What each symbol does to the states:
Q692: π>Q359, τ>Q115, γ>Q772, λ>Q303, ψ>Q375, ρ>Q988
Q249: π>none, τ>Q205, γ>Q42, λ>Q320, ψ>Q503, ρ>Q122
Q503: π>none, τ>Q798, γ>Q102, λ>Q88, ψ>Q958, ρ>Q989
Q482: π>Q375, τ>Q885, γ>Q428, λ>none, ψ>Q16, ρ>Q793
Q42: π>none, τ>Q970, γ>Q249, λ>Q583, ψ>Q102, ρ>Q460
Q88: π>Q503, τ>Q895, γ>Q115, λ>Q641, ψ>Q957, ρ>Q772
Q465: π>Q374, τ>Q428, γ>Q793, λ>none, ψ>Q382, ρ>Q781
Q115: π>Q102, τ>Q988, γ>Q88, λ>Q679, ψ>Q843, ρ>Q692
Q736: π>Q209, τ>Q375, γ>Q374, λ>Q793, ψ>Q468, ρ>Q843
Q320: π>Q249, τ>Q472, γ>Q583, λ>Q706, ψ>Q88, ρ>Q55
Q102: π>none, τ>Q138, γ>Q503, λ>Q115, ψ>Q515, ρ>Q359
Q460: π>none, τ>Q42, γ>Q122, λ>Q756, ψ>Q359, ρ>Q970
Q759: π>Q713, τ>Q957, γ>Q375, λ>Q428, ψ>Q55, ρ>Q374
Q122: π>none, τ>Q249, γ>Q460, λ>Q55, ψ>Q989, ρ>Q205
Q706: π>Q320, τ>Q382, γ>Q752, λ>none, ψ>Q641, ρ>Q889
Q781: π>Q957, τ>Q465, γ>Q885, λ>none, ψ>Q706, ρ>Q428
Q957: π>Q958, τ>Q374, γ>Q843, λ>Q781, ψ>Q320, ρ>Q759
Q679: π>Q115, τ>Q135, γ>Q641, λ>none, ψ>Q885, ρ>Q303
Q970: π>none, τ>Q460, γ>Q205, λ>Q468, ψ>Q138, ρ>Q42
Q752: π>Q583, τ>Q807, γ>Q706, λ>none, ψ>Q679, ρ>Q16
Q807: π>Q468, τ>Q16, γ>Q382, λ>none, ψ>Q135, ρ>Q752
Q375: π>Q833, τ>Q843, γ>Q759, λ>Q482, ψ>Q756, ρ>Q736
Q16: π>Q756, τ>Q752, γ>Q889, λ>none, ψ>Q303, ρ>Q807
Q374: π>Q225, τ>Q759, γ>Q736, λ>Q465, ψ>Q472, ρ>Q957
Q225: π>none, τ>Q713, γ>Q209, λ>Q374, ψ>Q205, ρ>Q958
Q927: π>Q895, τ>Q373, γ>Q135, λ>none, ψ>Q465, ρ>Q641
Q138: π>none, τ>Q359, γ>Q798, λ>Q988, ψ>Q209, ρ>Q102
Q772: π>Q989, τ>Q88, γ>Q692, λ>Q373, ψ>Q759, ρ>Q895
Q373: π>Q772, τ>Q641, γ>Q303, λ>none, ψ>Q428, ρ>Q927
Q988: π>Q138, τ>Q692, γ>Q895, λ>Q135, ψ>Q736, ρ>Q115
Q583: π>Q42, τ>Q468, γ>Q320, λ>Q752, ψ>Q115, ρ>Q756
Q55: π>Q122, τ>Q320, γ>Q756, λ>Q889, ψ>Q772, ρ>Q472
Q713: π>none, τ>Q958, γ>Q833, λ>Q759, ψ>Q122, ρ>Q225
Q889: π>Q55, τ>Q706, γ>Q16, λ>none, ψ>Q373, ρ>Q382
Q843: π>Q515, τ>Q736, γ>Q957, λ>Q885, ψ>Q583, ρ>Q375
Q515: π>none, τ>Q209, γ>Q958, λ>Q843, ψ>Q42, ρ>Q833
Q989: π>none, τ>Q503, γ>Q359, λ>Q772, ψ>Q713, ρ>Q798
Q135: π>Q988, τ>Q303, γ>Q927, λ>none, ψ>Q793, ρ>Q679
Q895: π>Q798, τ>Q772, γ>Q988, λ>Q927, ψ>Q374, ρ>Q88
Q885: π>Q843, τ>Q793, γ>Q781, λ>none, ψ>Q752, ρ>Q482
Q209: π>none, τ>Q833, γ>Q225, λ>Q736, ψ>Q970, ρ>Q515
Q359: π>none, τ>Q102, γ>Q989, λ>Q692, ψ>Q833, ρ>Q138
Q798: π>none, τ>Q989, γ>Q138, λ>Q895, ψ>Q225, ρ>Q503
Q382: π>Q472, τ>Q889, γ>Q807, λ>none, ψ>Q927, ρ>Q706
Q428: π>Q759, τ>Q781, γ>Q482, λ>none, ψ>Q889, ρ>Q465
Q641: π>Q88, τ>Q927, γ>Q679, λ>none, ψ>Q781, ρ>Q373
Q756: π>Q460, τ>Q583, γ>Q55, λ>Q16, ψ>Q692, ρ>Q468
Q958: π>none, τ>Q225, γ>Q515, λ>Q957, ψ>Q249, ρ>Q713
Q793: π>Q736, τ>Q482, γ>Q465, λ>none, ψ>Q807, ρ>Q885
Q303: π>Q692, τ>Q679, γ>Q373, λ>none, ψ>Q482, ρ>Q135
Q833: π>none, τ>Q515, γ>Q713, λ>Q375, ψ>Q460, ρ>Q209
Q205: π>none, τ>Q122, γ>Q970, λ>Q472, ψ>Q798, ρ>Q249
Q468: π>Q970, τ>Q756, γ>Q472, λ>Q807, ψ>Q988, ρ>Q583
Q472: π>Q205, τ>Q55, γ>Q468, λ>Q382, ψ>Q895, ρ>Q320

The rows follow the links: the fewer symbols apart two states are, the more alike their rows tend to be.

Each row is also shifted at random along 4 hidden directions that mean nothing.

Some states, each with a row of numbers:
Q359 -> -109,38,-27,44,-52,12,20,-31,-6,12,22,6,19,24,56,20,15,33,-33,15,-67,31,-13,34,-13,-73,-18,-58,39,-30,-17,-67,-44,18,42,-22,-35,-71,-70,20,6,-29,-28
Q793 -> -18,-19,32,-27,-2,-8,33,-7,2,36,-84,23,20,-95,-45,-19,13,-37,23,6,-45,37,-29,-69,71,29,-51,12,-47,-17,27,-34,-36,-78,-46,7,-23,66,20,-33,13,39,52
Q382 -> -31,-49,10,-3,13,-26,13,29,-54,-12,-66,7,-6,-20,8,-7,-47,-46,26,-25,77,71,-18,-2,-12,17,20,41,-59,12,-11,58,8,-5,-31,32,32,57,90,-9,-14,-22,18
Q843 -> 29,40,12,-25,40,31,-20,43,52,5,48,-25,26,4,-19,65,13,-20,-84,-5,-40,-24,9,-20,25,101,-57,-18,-29,-34,70,1,25,1,16,2,-86,-36,41,-2,-26,37,52
Q927 -> -111,-64,59,-36,-7,5,31,-19,-29,3,-62,35,-7,-29,2,-65,-8,-36,107,-35,40,55,-30,-33,49,-38,44,-12,-3,45,39,22,1,-6,-35,-14,59,65,23,-13,-71,-15,-28
Q958 -> -59,16,-3,31,39,12,-78,12,-15,-22,45,-15,38,0,-5,54,-70,-4,-9,-22,11,-121,21,73,-17,10,96,-24,-40,67,2,42,-1,64,5,-65,-7,-83,-101,29,27,-8,58
Q102 -> 40,7,24,22,-31,55,-16,-11,24,-27,24,25,25,-35,34,21,26,69,-3,-23,-67,6,13,-21,-8,-50,-16,-79,4,-7,14,-54,-31,-6,36,-52,-21,-41,-33,-3,8,-24,-38
Q374 -> 20,11,-4,6,98,4,6,-33,42,25,-7,8,46,12,-66,-25,-15,-44,38,29,106,-115,-1,26,-14,21,-18,44,-16,24,-17,109,2,6,-55,-25,19,36,-46,-43,7,-32,31
Q706 -> 50,-59,-11,2,-30,-24,8,91,-25,-110,-17,-39,-9,13,2,-17,-2,-6,25,-15,124,-20,-29,-7,-10,42,79,66,-24,38,16,33,79,57,25,-8,30,-2,33,-29,3,18,79
Q989 -> -6,-3,-3,23,-57,0,-3,-79,-41,35,52,32,28,-4,29,7,13,20,-62,4,-15,-7,6,63,-28,-72,89,-16,21,56,-24,18,23,-29,27,59,-13,-3,-58,47,-43,-54,-60
Q756 -> 10,37,9,2,-16,-13,55,9,51,16,-2,-45,-26,69,1,3,15,-10,-47,18,-58,48,16,-32,-53,30,-56,35,49,-53,-78,-37,-25,12,51,84,-52,10,54,6,32,54,8
Q55 -> -56,9,-35,3,-3,-6,32,19,-43,11,19,-44,-68,110,2,21,-22,-34,-10,23,58,-23,41,40,-45,-14,52,80,28,-40,-74,55,2,7,40,33,43,32,-17,10,2,27,-36
Q42 -> -60,34,-32,60,-5,27,-3,51,-3,-9,25,-23,-57,17,31,131,-22,45,4,-47,-82,39,-3,-13,-62,-22,-24,-69,-14,-27,-61,-9,-75,51,44,-52,-23,-14,2,27,6,-5,62
Q115 -> -43,-30,-30,-11,14,18,-30,68,71,-44,1,-89,-12,52,22,34,27,42,84,-28,-119,-31,-55,5,22,-24,4,-40,47,-37,51,-44,58,89,67,-53,-16,-68,-55,3,50,11,-24
Q373 -> -25,-30,33,-37,-56,-44,14,-45,-52,-20,-34,22,-31,-36,28,-105,36,-41,41,31,39,31,18,25,52,-14,35,22,44,9,19,-22,25,-68,-49,46,47,12,-11,1,-51,16,-60
Q885 -> -62,-17,56,-33,20,7,-4,33,-7,-27,-9,18,-30,-50,-17,-8,6,-46,9,-49,-82,7,19,-40,84,93,-30,-39,-11,-41,76,-37,-63,-47,-85,-34,-9,48,25,-6,-64,69,31
Q772 -> -43,-35,-33,-43,6,-8,-31,-40,-7,20,-3,-34,1,29,34,-4,43,-17,-5,54,51,-23,16,62,10,-55,56,4,23,28,9,0,100,5,49,70,-5,-46,-21,52,11,-45,-96
Q759 -> 10,27,-58,-2,4,-2,8,-47,6,20,0,-4,1,57,-1,-47,27,-15,-39,71,68,-97,30,36,38,28,14,53,15,-7,9,39,67,-20,-43,38,16,-48,-63,39,27,51,-13
Q515 -> -3,61,37,37,-8,29,2,5,-12,42,72,48,32,-63,-27,31,-4,35,-62,-32,-116,-33,41,-1,-33,59,-23,-73,6,-12,3,-22,-107,-11,-33,-84,-65,-40,-35,33,-45,11,25
Q583 -> -1,8,-5,-7,22,27,8,117,27,-21,34,-73,-54,57,21,100,-10,1,-32,-60,-76,9,7,-59,-51,56,-49,-2,-15,-53,-23,-5,-21,28,39,-16,-44,9,73,0,16,45,8
Q503 -> 21,-1,-30,30,6,9,-58,-14,-53,17,56,-18,26,-28,30,65,-30,72,-41,-19,3,-23,12,39,-12,-52,61,-77,8,29,47,44,71,23,42,9,-33,-29,-31,62,-35,-57,-35

The symbols that take the first to the second take the third to the fourth, perhaps in another order. What is the fourth?
Answers are names.
A -45,-46,44,-60,19,-21,-15,104,-15,-28,22,13,-54,-22,50,55,3,-61,20,-81,-13,54,-17,-60,6,50,-16,-34,-16,8,-3,-46,-29,23,-22,-11,-40,89,109,-32,-24,45,41
B -44,17,5,-8,76,27,-15,50,30,2,74,-29,16,4,-21,77,10,-1,-17,-37,-84,-27,-32,-54,36,93,-39,-43,19,-36,52,0,9,39,-18,-17,-89,-15,13,4,0,59,30
C 91,-71,27,-75,-14,-33,-18,48,6,-102,-22,-5,-16,-56,40,-56,57,37,16,-19,-70,76,-46,-26,77,4,-25,-98,-39,-5,66,-62,63,-35,-4,23,-3,-5,5,-17,-14,42,-31
D Q583

A 117,-22,26,-65,-1,61,1,20,85,-66,57,-25,56,9,12,-47,69,63,13,-1,-15,-18,-19,-13,17,3,-8,-44,36,-14,60,-23,36,55,88,-67,-59,6,12,-58,24,5,8
B 67,9,4,1,81,16,14,-20,97,47,-12,42,62,-41,-64,7,23,-18,-31,36,10,-6,-15,-49,35,51,-100,-5,-10,-11,46,-22,9,18,-27,-15,-29,21,28,-25,22,-4,12
C -23,56,10,-35,-19,6,67,4,55,27,-8,-3,-33,38,-23,-76,40,-21,-10,80,-23,-57,35,8,23,67,-59,29,59,-29,2,-33,-61,25,-43,-28,-39,-21,-75,0,42,47,30
D Q583

A 25,42,-41,-6,-76,-5,1,-32,1,1,53,13,35,-10,42,0,28,53,-52,16,-46,29,23,20,-35,-76,-17,-24,37,-12,-18,-71,-16,49,82,-12,-61,-67,-62,22,22,-35,10
B 13,12,13,22,-56,55,2,-27,55,-43,78,34,43,4,35,-17,30,47,-16,-47,-46,-21,-12,0,-46,-20,1,-45,46,-21,12,9,-71,52,40,-103,-28,-29,-40,-30,43,-49,51
C 64,40,-25,66,32,23,-11,-90,-16,74,-2,62,47,-49,-53,24,-46,47,-60,10,70,-39,-10,17,-15,-11,4,11,-19,40,-5,65,-21,-24,-27,-7,0,-7,-67,11,-11,-60,15
D Q713

A 76,-2,17,-7,-6,37,57,-2,68,22,-57,18,-30,27,-70,-5,-22,6,30,-8,-40,53,-22,-26,-45,23,-89,52,-38,-65,-29,-4,-66,4,43,-19,15,89,23,-40,48,-14,-9
B 79,17,-17,-22,-35,-24,41,33,11,4,7,-35,-32,90,-21,-22,28,16,-76,35,-37,17,7,-50,-23,34,-72,52,8,-73,-34,-76,-3,-21,60,55,-18,-32,28,-8,32,26,-27
C 137,-7,-16,23,71,30,22,-8,22,29,-25,3,-31,17,-34,-11,-55,-32,-1,22,72,17,-12,21,-24,-11,37,66,-53,-8,-2,59,66,-41,-10,70,49,42,30,5,35,-21,-60
D Q55

A -61,4,11,37,65,32,41,-67,31,47,0,9,0,10,-68,-59,-36,-49,73,-20,75,-90,28,44,4,0,-3,67,2,12,2,113,-42,2,-82,-55,38,32,-26,14,4,-35,-42
B -63,-63,20,-16,19,-82,-13,104,-66,-40,1,-85,-54,2,10,43,-43,-49,41,-43,8,30,0,-7,-4,38,66,13,-42,9,-5,9,22,-15,-47,3,36,30,62,-1,-46,37,-10
C -32,41,-38,40,-36,-5,2,-20,-17,41,58,42,69,31,22,28,-63,-17,-80,35,81,-77,56,59,-26,24,36,3,8,52,-45,46,-25,37,-7,19,-29,-75,-73,4,15,-4,42
D Q472

A 79,5,51,-44,37,46,56,-77,79,52,-33,58,6,-19,-43,-90,19,17,46,5,-45,97,2,-56,1,-31,-80,-31,-4,-64,33,-20,-29,-27,5,3,-6,69,-7,-6,-21,-34,-104
B -61,7,25,-46,-73,21,9,-40,74,33,11,-32,-16,60,26,-46,81,22,7,28,-75,16,13,-23,6,-34,-40,-10,66,-76,13,-40,2,19,23,21,-48,-24,-47,-16,17,34,-60
C -28,-18,1,-12,-30,-63,-31,27,-30,-18,-65,-5,-31,-11,-34,-55,20,-20,14,99,39,-33,11,61,78,2,23,73,-7,-1,22,-16,25,-55,-112,41,64,-51,-38,19,10,36,6
D Q781

A 17,18,47,-5,33,23,-39,2,34,24,73,-20,-12,3,-32,-6,14,-38,21,0,34,-101,44,34,13,58,14,-6,-12,32,53,97,7,-6,-61,-32,-6,25,-29,34,-39,14,-20
B 32,15,-54,83,3,15,-2,-15,-25,14,-54,12,-63,24,-25,28,-90,33,42,4,0,-6,18,39,-76,-49,27,9,-13,9,-31,37,-6,6,-20,-28,67,-12,-72,43,14,-66,-21
C -81,-45,10,-9,38,-42,-13,10,-16,57,-80,-5,20,-50,-51,-1,-24,-57,51,-6,63,-35,-31,-8,65,36,5,10,-47,38,37,10,47,-42,-106,26,16,39,29,-4,-18,-6,0
D Q55

A -81,42,30,63,46,12,-47,5,-61,31,70,40,23,-14,7,84,-74,-4,4,-62,-22,-87,28,45,-43,27,38,-37,-17,25,-13,82,-63,20,-34,-52,-9,2,-56,42,-62,-33,12
B 153,15,41,-18,44,33,8,23,14,-25,37,-64,-43,24,-7,23,-14,22,-52,-47,-83,50,41,-54,-37,62,-56,-2,-32,-81,-20,-3,-7,-39,43,12,-63,41,75,-5,-7,55,-28
C 52,0,58,-27,26,57,-18,-25,11,-56,84,6,23,46,25,-55,7,32,17,-49,39,-64,36,-2,-11,-2,61,-13,43,25,41,83,21,-3,30,-20,21,32,-1,-25,-44,-12,-35
D Q885

A 7,29,-23,72,24,30,-2,-43,39,60,-2,52,83,-56,-45,63,-41,14,-43,12,-27,-8,-32,-8,-33,-3,-91,-35,-32,-1,3,-8,-38,49,35,-33,-88,-23,-15,14,35,-46,72
B 32,81,-33,24,-25,24,16,-54,-47,5,23,81,35,-8,-9,-53,-33,23,-40,67,50,-73,53,62,0,-18,29,27,32,40,-18,35,-28,-3,-28,-37,20,-44,-95,16,24,-47,30
C 56,50,-27,65,11,38,22,-18,29,50,-5,25,5,-23,-11,51,-25,43,-36,-34,-56,74,-27,-22,-102,-18,-52,17,-42,-5,-28,-17,-45,15,53,0,-20,20,9,-18,21,-56,10
D Q122

A -44,31,9,-29,-4,6,53,-45,-41,57,8,-21,-15,68,-32,-48,-4,-22,20,61,11,-93,74,67,32,24,30,51,11,-9,-3,44,-14,-92,-90,25,-5,-22,-58,37,-18,51,-40
B 50,0,-37,51,34,-1,-43,23,-64,5,-10,-28,-39,24,29,100,-74,77,-21,-29,-68,-22,4,47,-79,-11,68,-46,-56,35,-18,23,44,-12,-10,15,9,-57,-6,44,-41,-18,-44
C -43,4,-14,-33,51,-7,-16,91,-39,-22,73,-69,-21,75,20,72,-51,-17,-13,-48,77,-47,17,41,-70,36,64,24,-5,6,-35,111,24,60,29,26,17,17,52,10,-1,6,3
D Q798

A 64,53,-28,48,-33,1,-3,23,0,-38,29,15,-51,28,-1,35,-35,75,-2,-59,-104,-7,-4,-31,-60,6,-2,-20,12,-28,-38,-8,-71,47,53,-55,-15,-24,10,8,14,-18,25
B 82,11,-17,15,30,19,15,9,88,-4,-62,-60,-1,27,-30,6,5,-3,31,47,4,35,-39,-4,-32,-36,-98,41,-18,-55,-25,-26,24,58,42,-13,35,7,0,-23,122,-21,-4
C -27,41,-29,95,-13,-14,-5,-4,-85,56,33,7,-51,39,40,65,-56,26,-63,11,1,32,3,51,-74,-6,41,-1,-7,0,-80,36,-21,-17,30,74,-11,-21,-18,43,-14,-24,-40
D Q320

A 0,58,0,-34,-62,14,39,2,60,25,-3,-2,-21,44,9,-53,73,7,-26,31,-77,25,14,-9,27,-71,-47,-24,56,-61,17,-76,32,20,38,22,-19,-32,-46,19,12,1,-67
B -67,12,-53,-5,-39,7,52,28,48,4,-9,-64,-73,118,-22,-16,50,-5,18,58,-30,24,-20,23,-40,-12,-37,73,61,-69,-85,-65,-23,75,57,11,7,-19,-34,-13,89,21,49
C -27,-19,-4,-43,30,-31,-62,52,-8,-60,-6,-52,10,-16,-28,5,3,-38,55,12,62,-76,1,44,74,71,55,24,-17,52,19,50,30,24,-66,-42,35,-25,-14,-6,17,8,71
D Q641

A 25,-22,-24,43,87,14,19,1,4,45,-47,-8,-48,40,-52,9,-42,-8,35,-24,48,28,-3,44,-43,-8,11,63,-32,-17,-23,67,15,-30,-8,13,72,40,2,33,-1,-22,-67
B -91,-32,-58,59,0,-3,-61,-62,-1,32,-25,16,11,-18,24,43,-46,70,52,-25,3,10,-50,60,-65,-105,47,-54,10,49,14,-7,39,4,14,0,33,-44,-76,32,33,-76,-46
C -69,-45,-7,16,-25,-48,8,52,31,-6,-103,1,-32,-32,-25,-7,17,-42,69,-31,2,49,-64,-20,10,-11,-74,35,-10,-23,-16,-52,-64,47,3,-42,43,51,36,-35,48,-28,45
D Q988

A -123,15,-28,88,54,8,-44,-63,-17,76,-28,60,2,-11,-12,72,-54,4,18,-28,-3,-42,-17,52,-16,-26,14,-10,-16,36,-24,63,-41,-11,-54,-42,17,8,-49,59,-41,-49,-16
B -153,28,-33,-25,19,-54,-26,-10,4,29,22,-24,-29,79,-19,16,3,-43,27,41,-2,-133,35,92,17,1,18,28,47,11,-24,46,49,-2,-43,-5,40,-36,-80,34,25,28,-28
C 85,64,-3,13,-96,39,52,-64,-8,9,34,59,-23,17,-1,-22,24,45,-84,18,-51,37,67,-12,-72,-9,-50,13,25,-60,-85,-29,-89,-11,54,-18,-8,-20,0,-27,10,-9,43
D Q583

A 37,-57,40,-79,-22,12,-25,51,20,-49,22,-2,10,-58,45,-47,67,-9,4,-40,-31,61,-9,-65,60,37,-20,-69,12,-4,64,-64,3,-19,29,5,-28,39,64,-46,-53,55,-2
B -39,-24,15,-53,-93,-23,36,36,-9,-80,-85,-27,-18,-3,11,-121,58,-13,37,31,17,13,-50,-10,73,-56,-10,19,50,2,32,-128,21,54,-4,-5,44,-16,-13,-29,42,28,20
C 0,9,35,-48,-35,-39,5,14,0,16,-54,-4,-24,-30,-4,-49,40,-31,2,48,-51,0,-16,-20,89,39,-64,40,3,-25,21,-67,-24,-65,-73,36,1,-38,1,2,-15,88,9
D Q793

A 11,-18,59,-21,27,52,51,-84,2,11,-25,50,29,15,-31,-92,-22,-10,55,-4,65,-26,0,8,-12,-61,23,10,24,9,1,99,17,-12,-21,-20,66,57,-8,-18,-57,-83,-90
B -46,-28,-17,-45,-67,-45,-7,35,-19,-48,-58,-41,7,-11,30,-50,63,-3,4,69,-45,28,-22,-9,59,-53,-23,-8,44,-17,33,-100,40,31,-1,29,-23,-36,-9,-2,14,22,9
C -7,18,46,52,-26,73,11,-103,61,42,11,72,46,-35,18,-2,31,19,-9,-45,-47,28,-16,-10,-52,-74,-44,-44,22,-24,-7,-29,-91,15,14,-64,5,39,-9,-6,-20,-96,-1
D Q772

A -80,-13,18,3,61,-39,-10,-15,-57,54,-41,28,6,-75,-15,26,-41,-55,29,3,36,25,-17,-15,67,46,-36,37,-25,16,36,32,4,-73,-97,61,14,64,70,6,-91,21,5
B 80,5,-51,103,18,6,-18,-35,-18,18,-87,14,-53,13,-35,12,-71,66,32,-7,-13,23,-22,61,-68,-45,18,5,-41,3,-33,16,-5,-33,13,14,82,-44,-67,8,9,-54,-29
C -52,-38,-7,-27,-74,-42,56,38,-73,3,-48,-8,-104,24,19,-89,10,-27,66,20,36,-2,32,30,-9,-1,21,83,15,-9,-58,-1,-39,-59,-47,7,86,53,5,0,-36,32,-4
D Q989

